Below are the code and all the weights of a small trained network. Each question names an input and a class and asks about switching units off, where a switched-off unit gives its printed mean instead of its output.

import numpy as np


def w(rows, s, z=0):
    codes = np.array(rows[::2]) - 128.0
    scale = np.full(codes.shape[1], s)
    scale[-1] = z or s
    return codes * scale


def f(y):
    return y / 2 * (1 + np.tanh(0.7978845608 * (y + 0.044715 * y**3)))


def log_softmax(a):
    a = a - a.max(-1, keepdims=True)
    return a - np.log(np.exp(a).sum(-1, keepdims=True))


def net(x, mask):
    res = np.array(x, float).reshape(1, 7) / 4 @ E
    y = f(res @ A[0][:, :-1].T + A[0][:, -1])
    res = res + np.where(mask, y, B[0][:, -1]) @ B[0][:, :-1]
    return log_softmax(res[-1] @ U[:, :-1].T + U[:, -1])


A, B = {}, {}
E = w([
[127,126,129,129,128,130,126,131,128,127,130,126],'x0',
[84,104,162,67,131,114,128,255,112,135,103,20],'x1',
[128,128,131,128,130,122,130,128,127,127,127,129],'x2',
[55,126,94,184,113,99,69,86,30,57,63,87],'x3',
[128,130,127,126,127,130,128,127,127,130,126,127],'x4',
[24,123,178,40,101,93,236,71,123,159,91,147],'x5',
[37,121,142,188,156,195,136,202,138,63,168,229],'x6',
],0.0056)
A[0] = w([
[144,134,112,118,112,110,128,119,127,142,119,110,43],'neuron 1',
[174,118,115,165,139,138,82,177,126,112,150,127,121],'neuron 2',
[75,118,126,169,131,104,98,96,70,84,104,97,38],'neuron 3',
[176,130,114,147,131,127,96,146,128,122,133,114,85],'neuron 4',
[198,136,138,91,134,117,132,69,139,154,118,47,20],'neuron 5',
[55,129,141,162,138,166,132,213,146,102,148,215,27],'neuron 6',
[94,116,144,92,126,138,136,250,122,126,125,47,41],'neuron 7',
[65,121,136,86,134,113,191,101,129,130,119,142,112],'neuron 8',
[175,118,121,162,137,126,90,171,132,116,135,117,122],'neuron 9',
[168,123,123,157,128,147,133,27,134,120,140,218,6],'neuron 10',
[69,122,140,88,126,120,166,97,127,144,129,130,120],'neuron 11',
[174,121,137,101,127,132,170,161,167,148,148,157,106],'neuron 12',
[180,120,149,98,134,131,167,164,172,150,156,160,95],'neuron 13',
],0.016,0.0021)
B[0] = w([
[123,112,120,118,127,123,137,120,113,126,133,127,141],'neuron 1',
[160,154,164,116,111,175,159,119,150,136,117,143,201],'neuron 2',
[71,123,103,151,147,194,57,153,139,131,149,115,199],'neuron 3',
[144,132,152,109,111,155,152,121,139,137,119,141,168],'neuron 4',
[129,70,93,85,110,113,158,116,64,120,130,109,214],'neuron 5',
[145,69,87,72,105,105,152,99,61,135,122,86,247],'neuron 6',
[117,152,139,170,159,6,133,122,162,124,138,160,239],'neuron 7',
[188,156,160,123,113,182,145,125,156,134,119,133,197],'neuron 8',
[156,150,150,118,120,174,156,132,147,131,121,144,186],'neuron 9',
[113,147,147,154,158,5,138,155,159,126,131,134,217],'neuron 10',
[172,147,151,124,116,176,156,141,144,130,127,151,186],'neuron 11',
[85,137,115,155,138,173,67,130,123,121,130,115,199],'neuron 12',
[73,131,110,162,136,179,65,140,126,117,128,120,210],'neuron 13',
],0.02,0.012)
U = w([
[117,154,143,168,176,3,142,139,167,123,146,156,3],'0',
[143,45,71,60,92,115,159,85,43,129,125,81,223],'1',
[196,183,190,109,90,202,166,131,175,147,105,160,223],'2',
[49,134,89,170,147,190,16,149,131,116,151,108,55],'3',
],0.0074,0.00064)

Each question gives the input, the list of numbers given to net, and the class t.
The units are the neurons (one row each of A and B). Each row of codes is followed by its name. A weight is (code - 128) times the scale printed after its matrix; where a second scale follows, it is the last column's (A, B and U).
mask holds one flag per neuron, in row order. A switched-off neuron (its flag False) gives its mean, the last column of its row in B, instead of its output. The means were averaged over made-up inputs and are rounded, as every weight is.
A unit's drop is (log p(t) with every unit on - log p(t) with that unit switched off) / (log p(t) with every unit on - log p(t) with every unit switched off).
The circuit of an input: a set's keep is (log p(t) with only the set's units on - log p(t) with every unit switched off) / (log p(t) with every unit on - log p(t) with every unit switched off). Starting from the 12 units with the biggest drops (on a tie, the unit counted first), units are removed one at a time, each time the one whose removal leaves the highest keep (on an exact tie, the one counted first), for as long as the keep stays at least 0.8.
circuit, biggest first: the units of the circuit, biggest drop first
unit that matters most: the unit with the biggest drop
k most important neurons: the k neurons with the biggest drops, biggest first
drop of u: that unit's drop, to one decimal
input [-5,4,-5,3,2,-1,-4], class 0: unit that matters most -> neuron 6
input [6,6,-3,2,-1,5,6], class 0: 2 most important neurons -> [neuron 7; neuron 5]
input [1,-6,-1,-3,6,-1,8], class 1: 2 most important neurons -> [neuron 6; neuron 7]
input [4,4,7,7,-4,-2,7], class 1: 2 most important neurons -> [neuron 6; neuron 13]
input [0,8,-4,-7,3,-2,-6], class 0: 3 most important neurons -> [neuron 7; neuron 3; neuron 6]
input [6,-6,7,-4,5,8,4], class 2: 3 most important neurons -> [neuron 8; neuron 7; neuron 11]
input [-6,6,-6,-1,0,-8,0], class 2: 3 most important neurons -> [neuron 2; neuron 9; neuron 10]
input [5,-5,-6,-8,2,-5,4], class 3: 2 most important neurons -> [neuron 13; neuron 12]
input [3,0,-8,-3,4,2,2], class 3: 2 most important neurons -> [neuron 5; neuron 2]
input [-5,-2,4,5,-1,-2,-4], class 3: 2 most important neurons -> [neuron 6; neuron 3]
input [5,-2,6,4,2,-4,-3], class 2: circuit, biggest first -> [neuron 6; neuron 13; neuron 7]
input [-5,-3,-1,-8,6,7,0], class 3: 4 most important neurons -> [neuron 13; neuron 12; neuron 2; neuron 9]
input [1,2,-8,-6,7,-4,-1], class 3: 4 most important neurons -> [neuron 13; neuron 12; neuron 8; neuron 11]
input [4,3,7,7,4,-7,-1], class 2: unit that matters most -> neuron 2
input [6,-8,-5,4,8,-1,1], class 0: drop of neuron 10 -> 1.9
input [1,-4,4,5,7,5,7], class 1: drop of neuron 6 -> 3.3
input [-8,-6,8,2,-4,4,-4], class 0: drop of neuron 10 -> 2.1
